Moves between states:
γ: z3->z391, z451->z873, z126->z306, z196->z291, z359->z958, z659->z94, z589->z219, z385->z778, z921->z750, z60->z689, z258->z801, z187->z492, z183->z573, z630->z356, z716->z655, z892->z265, z726->z722, z859->z921, z847->z144, z633->z289, z706->z358, z750->z913, z955->z195, z155->z859, z655->z741, z381->z852, z722->z759, z680->z70, z768->z451, z508->z787, z956->z585, z459->z897, z456->z386, z190->z334, z781->z463, z289->z827, z566->z716, z873->z544, z901->z367, z279->z178, z597->z258, z30->z64, z827->z342, z392->z603, z195->z423, z469->z683, z94->z627, z550->z371, z578->z684, z16->z166, z849->z401, z573->z523, z344->z469, z729->z661, z376->z794, z236->z310, z276->z82, z741->z392, z245->z693, z300->z245, z523->z955, z902->z369, z358->z474, z897->z139, z474->z279, z463->z30, z98->z749, z386->z726, z462->z706, z280->z256, z265->z920, z360->z768, z219->z183, z792->z956, z582->z790, z423->z155, z787->z582, z391->z881, z371->z847, z661->z436, z334->z381, z436->z197, z958->z418, z291->z236, z151->z280, z998->z508, z168->z190, z373->z385, z514->z376, z778->z187, z411->z462, z197->z514, z693->z633, z339->z277, z492->z578, z356->z149, z950->z901, z710->z892, z852->z680, z166->z359, z64->z459, z683->z151, z790->z951, z139->z665, z749->z16, z910->z276, z881->z950, z262->z373, z70->z882, z920->z729, z369->z98, z684->z998, z678->z411, z731->z353, z794->z126, z353->z60, z801->z360, z144->z589, z216->z731, z256->z9, z689->z300, z585->z15, z82->z792, z367->z597, z103->z849, z15->z339, z418->z775, z761->z168, z603->z378, z310->z848, z149->z112, z882->z550, z306->z216, z277->z262, z627->z678, z848->z710, z951->z566, z913->z910, z112->z3, z378->z456, z342->z659, z775->z344, z401->z781, z544->z761, z9->z196, z510->z902, z240->z103, z665->z816, z178->z630, z759->z240, z816->z510
κ: z3->z103, z451->z816, z126->z339, z196->z523, z359->z680, z659->z790, z589->z280, z385->z60, z921->z265, z60->z778, z258->z459, z187->z300, z183->z9, z630->z726, z716->z411, z892->z921, z726->z356, z859->z892, z847->z683, z633->z998, z706->z392, z750->z920, z955->z236, z155->z710, z655->z462, z381->z166, z722->z149, z680->z958, z768->z665, z508->z827, z956->z376, z459->z801, z456->z178, z190->z749, z781->z901, z289->z508, z566->z678, z873->z510, z901->z463, z279->z456, z597->z64, z30->z597, z827->z787, z392->z358, z195->z310, z469->z847, z94->z951, z550->z344, z578->z693, z16->z381, z849->z881, z573->z196, z344->z371, z729->z910, z376->z585, z236->z195, z276->z436, z741->z706, z245->z578, z300->z492, z523->z291, z902->z761, z358->z603, z897->z360, z474->z378, z463->z367, z98->z190, z386->z630, z462->z741, z280->z219, z265->z750, z360->z139, z219->z256, z792->z514, z582->z659, z423->z848, z787->z342, z391->z849, z371->z469, z661->z276, z334->z16, z436->z82, z958->z70, z291->z955, z151->z589, z998->z289, z168->z98, z373->z353, z514->z956, z778->z689, z411->z655, z197->z792, z693->z684, z339->z306, z492->z245, z356->z722, z950->z781, z710->z859, z852->z359, z166->z852, z64->z258, z683->z144, z790->z94, z139->z768, z749->z334, z910->z661, z881->z401, z262->z731, z70->z418, z920->z913, z369->z168, z684->z633, z678->z716, z731->z373, z794->z15, z353->z385, z801->z897, z144->z151, z216->z262, z256->z183, z689->z187, z585->z794, z82->z197, z367->z30, z103->z391, z15->z126, z418->z882, z761->z369, z603->z474, z310->z423, z149->z759, z882->z775, z306->z277, z277->z216, z627->z566, z848->z155, z951->z627, z913->z729, z112->z240, z378->z279, z342->z582, z775->z550, z401->z950, z544->z902, z9->z573, z510->z544, z240->z3, z665->z451, z178->z386, z759->z112, z816->z873
θ: z3->z240, z451->z665, z126->z15, z196->z573, z359->z852, z659->z582, z589->z151, z385->z353, z921->z892, z60->z385, z258->z64, z187->z689, z183->z256, z630->z386, z716->z678, z892->z859, z726->z630, z859->z710, z847->z469, z633->z684, z706->z741, z750->z265, z955->z291, z155->z848, z655->z411, z381->z16, z722->z356, z680->z359, z768->z139, z508->z289, z956->z514, z459->z258, z456->z279, z190->z98, z781->z950, z289->z998, z566->z627, z873->z816, z901->z781, z279->z378, z597->z30, z30->z367, z827->z508, z392->z706, z195->z236, z469->z371, z94->z790, z550->z775, z578->z245, z16->z334, z849->z391, z573->z9, z344->z550, z729->z913, z376->z956, z236->z955, z276->z661, z741->z462, z245->z492, z300->z187, z523->z196, z902->z544, z358->z392, z897->z801, z474->z603, z463->z901, z98->z168, z386->z178, z462->z655, z280->z589, z265->z921, z360->z897, z219->z280, z792->z197, z582->z342, z423->z310, z787->z827, z391->z103, z371->z344, z661->z910, z334->z749, z436->z276, z958->z680, z291->z523, z151->z144, z998->z633, z168->z369, z373->z731, z514->z792, z778->z60, z411->z716, z197->z82, z693->z578, z339->z126, z492->z300, z356->z726, z950->z401, z710->z155, z852->z166, z166->z381, z64->z597, z683->z847, z790->z659, z139->z360, z749->z190, z910->z729, z881->z849, z262->z216, z70->z958, z920->z750, z369->z761, z684->z693, z678->z566, z731->z262, z794->z585, z353->z373, z801->z459, z144->z683, z216->z277, z256->z219, z689->z778, z585->z376, z82->z436, z367->z463, z103->z3, z15->z794, z418->z70, z761->z902, z603->z358, z310->z195, z149->z722, z882->z418, z306->z339, z277->z306, z627->z951, z848->z423, z951->z94, z913->z920, z112->z759, z378->z474, z342->z787, z775->z882, z401->z881, z544->z510, z9->z183, z510->z873, z240->z112, z665->z768, z178->z456, z759->z149, z816->z451
τ: z3->z401, z451->z902, z126->z262, z196->z195, z359->z882, z659->z566, z589->z9, z385->z300, z921->z729, z60->z492, z258->z139, z187->z693, z183->z291, z630->z759, z716->z706, z892->z913, z726->z112, z859->z920, z847->z280, z633->z787, z706->z378, z750->z661, z955->z848, z155->z265, z655->z358, z381->z958, z722->z3, z680->z775, z768->z510, z508->z659, z956->z126, z459->z768, z456->z356, z190->z166, z781->z597, z289->z582, z566->z462, z873->z369, z901->z64, z279->z726, z597->z897, z30->z801, z827->z790, z392->z279, z195->z710, z469->z589, z94->z716, z550->z683, z578->z289, z16->z680, z849->z901, z573->z236, z344->z144, z729->z82, z376->z339, z236->z155, z276->z514, z741->z474, z245->z998, z300->z684, z523->z310, z902->z190, z358->z456, z897->z451, z474->z386, z463->z258, z98->z381, z386->z149, z462->z603, z280->z573, z265->z910, z360->z816, z219->z196, z792->z794, z582->z627, z423->z892, z787->z94, z391->z781, z371->z151, z661->z792, z334->z359, z436->z956, z958->z550, z291->z423, z151->z183, z998->z342, z168->z16, z373->z689, z514->z15, z778->z245, z411->z392, z197->z585, z693->z508, z339->z731, z492->z633, z356->z240, z950->z30, z710->z750, z852->z418, z166->z70, z64->z360, z683->z219, z790->z678, z139->z873, z749->z852, z910->z197, z881->z463, z262->z60, z70->z344, z920->z276, z369->z334, z684->z827, z678->z741, z731->z778, z794->z277, z353->z187, z801->z665, z144->z256, z216->z385, z256->z523, z689->z578, z585->z306, z82->z376, z367->z459, z103->z950, z15->z216, z418->z371, z761->z749, z603->z178, z310->z859, z149->z103, z882->z469, z306->z373, z277->z353, z627->z655, z848->z921, z951->z411, z913->z436, z112->z849, z378->z630, z342->z951, z775->z847, z401->z367, z544->z98, z9->z955, z510->z168, z240->z881, z665->z544, z178->z722, z759->z391, z816->z761

In the rows, zero is written as 53.

The rows follow the links: the fewer symbols apart two states are, the more alike their rows tend to be.

Rows with their states:
29,48,44,48,27,43,71,58,47,32,80,21,43,53,82,57,70,44,61,92,40,29,38,51,34,44,67,40,67,57,53,54,42,52,36,34,65,38,55,50,62,68,81,43,26; state z376
80,54,73,86,81,37,37,67,49,63,59,67,36,59,82,66,51,72,47,40,65,43,48,44,82,74,56,63,64,54,54,53,23,42,55,40,39,51,47,59,52,33,63,56,98; state z459
31,49,44,48,28,41,71,57,46,33,80,23,46,53,82,60,70,42,64,91,39,31,35,50,35,42,65,39,68,58,53,53,43,54,38,35,66,38,55,49,64,69,83,43,25; state z585
4,37,53,42,16,49,58,49,34,59,41,53,51,55,42,23,52,62,48,66,33,43,68,47,42,67,48,50,51,17,62,39,62,57,38,44,79,28,66,41,39,55,35,59,27; state z423
40,55,45,43,38,39,71,57,34,32,81,43,63,44,72,80,62,27,69,65,31,43,22,39,39,16,51,35,62,66,51,41,61,61,66,52,49,46,62,57,69,70,85,46,29; state z373
1,29,59,43,15,52,61,60,36,46,57,53,45,47,56,26,48,65,49,74,33,29,65,48,24,62,56,47,51,32,69,45,55,59,36,34,66,29,61,46,38,49,46,58,26; state z921
61,75,36,84,48,38,40,32,25,76,46,56,56,53,58,65,48,73,49,48,61,74,57,51,86,51,49,57,78,34,54,56,67,28,65,71,39,57,29,69,44,40,33,68,90; state z190
50,58,41,37,49,57,67,56,45,26,75,52,69,34,56,79,50,27,65,56,40,55,29,50,25,5,48,39,48,79,50,53,72,60,73,61,26,65,52,66,65,68,73,50,32; state z492
50,60,40,83,44,47,43,33,24,82,43,59,62,45,43,55,42,62,54,45,61,69,65,56,74,52,61,49,83,33,56,58,75,38,66,75,46,56,29,69,44,23,16,63,81; state z852
4,30,59,44,17,54,63,63,40,40,64,48,42,44,64,30,49,64,50,81,36,26,64,52,20,60,60,46,52,40,68,51,51,57,34,29,61,31,58,48,40,50,52,56,26; state z920
69,78,47,88,65,33,36,50,29,67,48,54,41,60,74,69,54,75,44,49,60,66,50,50,88,59,48,62,70,38,45,57,44,22,63,57,28,60,38,68,52,51,50,67,95; state z510
40,54,44,43,37,38,71,55,34,33,81,42,61,46,74,78,63,26,70,66,31,41,20,39,40,19,52,36,63,63,51,40,59,62,63,50,52,44,63,56,70,70,86,45,28; state z731
12,49,45,47,25,51,55,43,34,69,27,42,49,63,32,20,61,56,46,64,38,55,70,57,52,72,54,54,55,10,47,46,59,46,42,54,83,40,64,39,49,60,25,58,28; state z523
59,61,37,32,53,66,66,50,60,26,70,48,70,35,46,74,49,28,63,55,50,62,36,59,23,8,51,42,44,86,48,62,75,60,68,64,27,71,46,65,64,68,68,47,33; state z684
87,45,76,72,76,44,38,59,73,60,63,68,41,61,77,60,47,77,49,38,72,40,54,40,81,78,50,64,55,64,68,48,28,56,43,40,53,42,47,51,41,30,68,52,95; state z463
76,63,66,88,80,35,35,66,41,64,55,63,35,59,83,69,51,71,46,43,62,50,47,46,82,70,54,63,65,49,48,55,24,34,59,44,31,55,47,63,55,40,61,61,98; state z360
68,61,36,30,58,71,65,45,72,29,66,44,71,38,40,70,51,27,64,55,56,65,41,64,27,13,52,42,43,90,47,65,74,61,64,67,33,74,44,61,63,67,65,43,34; state z289
86,52,48,26,72,72,61,44,90,46,52,46,73,50,26,61,56,18,65,36,64,66,43,60,45,34,54,48,40,86,44,57,64,76,59,70,64,69,55,45,68,58,59,34,35; state z951
84,47,70,27,87,69,52,61,86,50,39,69,63,57,24,53,52,29,55,18,55,59,47,50,51,52,41,59,21,73,43,43,47,76,62,60,60,65,75,37,65,60,59,40,43; state z706
56,68,37,83,45,42,42,30,24,78,44,57,60,50,50,60,43,67,52,47,62,72,60,53,81,51,53,53,82,33,56,56,74,34,65,74,43,56,29,69,43,32,24,65,87; state z16
87,50,54,27,76,71,59,48,91,49,49,52,72,52,24,60,55,17,63,31,63,64,43,58,48,38,52,50,38,84,45,52,59,78,60,70,67,69,60,41,67,57,58,35,36; state z566
14,52,44,51,30,52,54,44,33,71,23,40,48,64,29,21,61,53,44,65,41,58,72,61,55,73,58,53,56,10,43,51,57,42,43,56,81,46,62,41,52,59,20,58,29; state z573
73,70,57,88,76,33,35,60,34,64,52,60,36,60,79,70,54,74,43,46,60,56,48,48,86,66,52,63,66,44,45,57,30,26,61,48,28,59,43,65,55,46,57,64,98; state z665
8,42,48,44,19,48,57,45,33,65,32,48,51,60,36,21,57,59,47,64,35,49,69,51,49,70,49,52,53,12,56,41,61,52,40,50,83,35,66,39,44,59,30,59,26; state z236
21,54,44,60,40,58,50,48,31,76,20,39,46,59,26,22,60,47,45,64,47,61,74,72,52,73,70,53,60,15,35,63,53,36,48,58,69,58,54,49,58,49,10,58,38; state z280
70,75,52,88,70,33,36,56,31,65,48,58,38,60,76,69,55,74,44,47,59,62,50,49,86,63,50,63,67,40,44,58,36,23,63,52,28,60,41,66,54,49,55,66,97; state z816
84,48,76,78,80,40,37,64,62,63,62,68,39,59,80,64,48,73,49,38,69,41,49,41,81,76,53,63,60,60,61,50,24,51,49,40,46,46,48,55,46,29,66,53,96; state z597

Each walk starts at a row. The symbols on each line, taken left to right, move it on to the next state.
Answer with the state's row; about right is enough.
new walk
33,50,48,77,48,60,46,49,26,81,30,52,53,47,28,34,45,46,51,53,56,61,72,72,52,65,78,49,74,28,42,69,62,39,60,66,52,63,40,63,54,23,2,60,59
κ κ θ γ θ κ: 29,52,46,71,48,60,48,51,28,80,26,47,49,52,26,29,51,45,48,57,53,61,74,75,50,70,79,50,68,23,37,70,58,37,55,63,57,63,44,58,57,32,3,59,50
κ κ θ γ θ κ: 24,52,45,66,45,59,49,51,30,78,21,40,47,57,25,24,56,46,46,62,49,62,75,73,50,72,74,53,64,18,34,68,55,35,52,60,64,61,49,52,58,43,7,57,43
new walk
16,54,42,53,31,54,54,45,33,72,21,39,47,64,28,20,63,52,45,65,42,59,73,64,54,74,60,54,56,11,40,54,56,41,44,56,79,48,61,42,54,59,18,58,31
γ τ γ τ: 1,30,59,42,15,52,60,58,36,48,55,55,46,47,53,27,48,65,48,72,33,31,66,47,27,62,54,47,50,29,69,42,57,60,37,36,68,27,62,45,37,51,44,59,26
θ γ γ κ γ: 7,32,57,45,20,54,64,65,42,36,68,43,40,44,68,34,51,63,50,85,38,24,61,54,19,58,64,45,54,45,66,55,47,55,32,27,60,33,56,49,43,52,57,54,26
new walk
78,60,68,87,80,36,36,67,43,63,57,65,35,60,82,68,52,72,45,42,63,47,48,46,83,72,56,63,64,50,50,55,24,37,56,42,34,54,47,62,54,36,61,59,98
θ κ κ θ θ: 79,57,71,86,80,36,36,68,46,64,58,65,36,59,82,68,51,72,47,41,64,46,47,45,83,73,56,63,63,53,52,54,23,40,56,41,37,52,47,60,53,35,62,57,97
θ θ θ τ θ κ θ τ: 71,73,54,90,73,34,36,58,32,64,50,58,38,61,78,70,54,74,44,46,60,59,48,50,86,65,51,64,67,42,44,57,34,24,62,50,27,59,43,65,54,47,55,65,97
new walk
26,51,46,69,46,60,48,51,29,80,23,45,48,53,24,26,53,46,46,59,51,62,73,74,50,70,78,51,67,21,35,70,55,36,55,61,59,63,46,55,59,36,4,58,47
γ τ γ τ θ: 9,46,47,45,21,50,56,44,34,68,30,45,49,61,35,22,58,59,47,64,36,51,70,52,50,71,50,53,54,10,52,42,60,50,40,51,84,35,66,38,46,59,28,58,27
θ τ γ θ θ θ: 5,38,52,42,17,48,58,48,33,61,38,51,50,57,40,22,54,61,47,64,32,45,68,48,43,67,48,50,51,15,60,39,62,56,39,47,81,30,67,40,40,57,33,59,26
new walk
58,71,36,83,45,41,42,31,24,77,45,56,58,50,53,63,45,70,53,47,62,74,59,52,84,51,52,54,81,33,55,56,72,31,65,73,43,56,29,71,43,34,27,66,88
θ θ γ κ γ τ: 43,52,44,81,45,54,44,40,24,83,38,59,60,44,35,46,41,52,54,46,60,65,69,64,63,57,71,48,81,31,53,64,71,41,65,72,48,59,31,68,48,18,7,62,73
κ θ θ γ θ κ: 40,52,46,80,46,56,45,42,24,83,37,57,60,44,34,43,41,51,53,48,59,64,70,65,61,60,73,47,80,31,50,64,68,41,64,71,49,60,34,67,49,18,6,61,70
new walk
45,54,44,81,45,52,44,38,25,83,40,59,61,43,36,47,41,54,54,45,59,66,67,62,66,56,69,48,82,32,54,63,73,40,65,73,48,58,31,69,47,18,8,63,76
κ γ θ θ τ γ: 29,50,47,74,48,61,47,51,28,80,27,48,50,50,27,30,49,45,49,57,54,62,74,74,50,69,79,49,70,24,38,71,58,37,57,64,55,64,42,60,57,29,2,59,52
κ τ θ θ τ: 18,54,42,54,35,55,52,46,34,74,21,38,47,63,26,20,61,52,45,65,43,60,73,66,54,74,63,52,57,11,38,56,56,40,45,57,77,51,59,43,55,55,16,58,33
new walk
11,47,45,45,22,50,57,44,34,68,28,43,49,62,32,22,60,57,46,65,38,53,70,54,52,72,52,53,54,10,49,45,60,48,41,53,83,37,65,39,46,60,26,58,28
κ θ τ θ θ γ κ: 3,35,55,42,14,50,59,50,34,57,44,55,50,53,44,23,52,63,48,66,33,40,67,45,40,66,49,50,51,19,64,38,61,57,39,44,77,29,66,41,38,54,36,60,26
γ κ θ κ κ τ: 5,31,58,45,18,54,63,65,42,38,66,46,41,45,66,31,50,64,51,84,37,25,62,54,18,59,62,45,52,43,68,53,49,55,33,28,59,32,56,49,42,51,56,55,26
new walk
7,42,50,43,18,49,57,47,33,62,35,49,50,59,37,22,56,60,47,65,34,47,69,49,47,69,49,52,52,14,58,39,62,54,39,49,82,31,66,39,42,58,32,59,26
τ τ τ γ θ: 12,36,53,48,22,51,65,66,46,33,73,35,38,47,75,39,57,58,52,90,40,24,56,55,19,55,68,44,56,51,62,58,43,52,31,27,58,36,53,51,48,57,65,51,25
θ τ κ κ κ γ: 33,51,43,47,29,39,71,57,45,33,81,22,47,53,82,62,72,39,64,88,39,32,33,49,37,39,66,39,69,58,52,51,44,54,41,37,67,38,57,50,64,69,84,42,26
new walk
55,60,39,35,51,63,65,53,53,26,73,51,68,34,51,77,50,27,64,56,45,58,34,55,24,6,49,40,46,84,50,58,74,60,72,62,24,68,50,65,64,69,71,48,32
κ κ θ τ γ γ: 80,57,40,28,64,73,63,42,86,37,59,42,74,45,31,65,54,22,65,47,64,67,44,65,36,23,55,46,42,92,46,63,70,69,59,70,52,73,47,52,65,62,61,37,34
κ κ θ τ γ γ: 86,47,65,26,83,69,54,56,87,50,43,61,68,56,23,56,54,22,60,21,58,61,44,53,50,47,46,54,28,77,42,47,53,79,62,65,65,66,71,39,67,57,58,36,40
